[[137 132 117 138 154 100 124 140 124 131]
 [121 139 137 127 116 126 129 122 129 133]
 [145 122 143 141 111 143 119 125 120 141]
 [113 134 116 113 139 113 134 127 132 114]
 [143 140 135 122 117 128 104 126 105 138]
 [132 142 138 122 122 127 108 121 110 133]]
:
[[145 122 143 141 111 143 119 125 120 141]
 [143 140 135 122 117 128 104 126 105 138]
 [137 132 117 138 154 100 124 140 124 131]
 [132 142 138 122 122 127 108 121 110 133]
 [121 139 137 127 116 126 129 122 129 133]
 [113 134 116 113 139 113 134 127 132 114]]

[[138 135]
 [104 129]
 [109 122]
 [145 123]
 [152 127]
 [117 126]
 [101 126]]
:
[[152 127]
 [145 123]
 [138 135]
 [117 126]
 [109 122]
 [104 129]
 [101 126]]

[[143 130 146 130 140 125 121 123 136 114 129 144 113]
 [113 117 115 106 117 127 129 121 114 113 128 115 115]
 [121 134 118 130 118 127 132 123 118 113 130 117 105]]
:
[[143 130 146 130 140 125 121 123 136 114 129 144 113]
 [121 134 118 130 118 127 132 123 118 113 130 117 105]
 [113 117 115 106 117 127 129 121 114 113 128 115 115]]

[[101 119 140 115 131 126 125 123]
 [106 122 136 117 130 127 125 122]]
:
[[106 122 136 117 130 127 125 122]
 [101 119 140 115 131 126 125 123]]

[[115 116 109 136 129 143 123 117 143 147 112 144 102]
 [123 130 101 129 129 142 130 124 142 157 122 140 118]
 [136 141 127 121 128 123 134 137 124 130 139 121 146]
 [118 121 105 134 129 143 126 120 143 152 115 143 108]]
:
[[136 141 127 121 128 123 134 137 124 130 139 121 146]
 [123 130 101 129 129 142 130 124 142 157 122 140 118]
 [118 121 105 134 129 143 126 120 143 152 115 143 108]
 [115 116 109 136 129 143 123 117 143 147 112 144 102]]

[[128 112 126 108 143]
 [136 146 108 102 118]]
:
[[136 146 108 102 118]
 [128 112 126 108 143]]

[[137 134 142 138 118 133 132]
 [136 119 123 122 130 132 135]
 [126 122 121 124 133 131 132]
 [117 127 118 123 135 122 122]
 [129 144 152 150 114 136 133]
 [131 129 129 127 126 126 126]
 [118 121 108 113 141 117 118]]
:
[[137 134 142 138 118 133 132]
 [136 119 123 122 130 132 135]
 [131 129 129 127 126 126 126]
 [129 144 152 150 114 136 133]
 [126 122 121 124 133 131 132]
 [118 121 108 113 141 117 118]
 [117 127 118 123 135 122 122]]

[[115 112 111]
 [105 150 128]
 [127 119 114]
 [158 125 154]
 [120 148 128]
 [135 155 108]
 [150 109 115]]
:
[[158 125 154]
 [150 109 115]
 [135 155 108]
 [127 119 114]
 [120 148 128]
 [115 112 111]
 [105 150 128]]
---
[[144 145 107 108 104 137 125 131 122]
 [151 138 134 149 147 115 146 145 144]
 [137 103 123 109 122 144 127 126 114]]
:
[[144 145 107 108 104 137 125 131 122]
 [137 103 123 109 122 144 127 126 114]
 [151 138 134 149 147 115 146 145 144]]

[[129 109 131 105 153 126 123 123 115 112]
 [140 107 142 112 149 128 122 128 123 103]
 [120 114 119 104 151 125 125 118 111 123]
 [124 111 125 103 153 125 124 120 112 117]
 [113 122 111 107 145 124 128 116 112 135]
 [134 107 137 108 151 127 122 126 118 107]
 [112 126 107 111 141 124 130 115 113 140]]
:
[[112 126 107 111 141 124 130 115 113 140]
 [113 122 111 107 145 124 128 116 112 135]
 [120 114 119 104 151 125 125 118 111 123]
 [124 111 125 103 153 125 124 120 112 117]
 [129 109 131 105 153 126 123 123 115 112]
 [134 107 137 108 151 127 122 126 118 107]
 [140 107 142 112 149 128 122 128 123 103]]

[[124 118 146 152 146 112 114 112 154 134]
 [102 141 144 142 152 126 148 142 148 135]
 [131 110 108 137 115 114 111 107 108 135]]
:
[[131 110 108 137 115 114 111 107 108 135]
 [102 141 144 142 152 126 148 142 148 135]
 [124 118 146 152 146 112 114 112 154 134]]

[[142 153 135]
 [119 132 126]
 [135 134 140]]
:
[[119 132 126]
 [142 153 135]
 [135 134 140]]

[[135 126 142 137 101 138 127 132 133]
 [141 101 117 102 131 141 151 124 138]
 [102 129 112 126  99 152 137 132 147]
 [105 106 158 135 109 146 112 142 102]
 [138 125 101 145 129 123 126 143 108]
 [144 154 139 112 111  99 151 104 120]]
:
[[138 125 101 145 129 123 126 143 108]
 [102 129 112 126  99 152 137 132 147]
 [141 101 117 102 131 141 151 124 138]
 [144 154 139 112 111  99 151 104 120]
 [135 126 142 137 101 138 127 132 133]
 [105 106 158 135 109 146 112 142 102]]

[[113 107 110 130]
 [117 102 100 117]
 [136 132 129 120]
 [150 143 143 136]]
:
[[117 102 100 117]
 [113 107 110 130]
 [136 132 129 120]
 [150 143 143 136]]

[[142 124 129 116 130]
 [103 124 120 132 128]
 [149 149 134 123 114]
 [144 137 127 125 127]
 [133 143 135 129 114]]
:
[[103 124 120 132 128]
 [144 137 127 125 127]
 [142 124 129 116 130]
 [149 149 134 123 114]
 [133 143 135 129 114]]
---
[[118 104 125]
 [152 137 127]
 [124 122 130]
 [100 147 129]
 [105 115 128]
 [119 130 127]
 [112 143 127]
 [133 138 123]]
:
[[152 137 127]
 [133 138 123]
 [124 122 130]
 [119 130 127]
 [118 104 125]
 [112 143 127]
 [105 115 128]
 [100 147 129]]

[[127 131 127 132 134 121 130 137]
 [122 143 151 109 139 144 132 118]
 [132 100 152 127  99 115  99 138]
 [126 122 129 127 129 122 126 126]
 [129 128 122 122 133 129 127 125]]
:
[[132 100 152 127  99 115  99 138]
 [129 128 122 122 133 129 127 125]
 [127 131 127 132 134 121 130 137]
 [126 122 129 127 129 122 126 126]
 [122 143 151 109 139 144 132 118]]

[[118 138 142 117 129]
 [110 127 126 114 128]
 [130 123 125 102 134]]
:
[[130 123 125 102 134]
 [118 138 142 117 129]
 [110 127 126 114 128]]

[[106 131 129 132 131 127 112 130]
 [109 130 126 125 126 129 130 141]
 [122 130 130 135 130 123 139 132]
 [124 133 129 128 124 118 125 134]
 [127 123 129 131 120 126 135 117]
 [134 120 127 124 136 134 141 116]
 [125 130 131 131 144 133 127 122]]
:
[[134 120 127 124 136 134 141 116]
 [127 123 129 131 120 126 135 117]
 [125 130 131 131 144 133 127 122]
 [124 133 129 128 124 118 125 134]
 [122 130 130 135 130 123 139 132]
 [109 130 126 125 126 129 130 141]
 [106 131 129 132 131 127 112 130]]

[[135 138 128]
 [111 107 141]
 [125 116 136]
 [131 127 124]
 [126 131 124]
 [124 127 135]
 [137 135 131]]
:
[[137 135 131]
 [135 138 128]
 [131 127 124]
 [126 131 124]
 [125 116 136]
 [124 127 135]
 [111 107 141]]

[[133 138]
 [111 142]
 [146 140]
 [155 122]]
:
[[155 122]
 [146 140]
 [133 138]
 [111 142]]
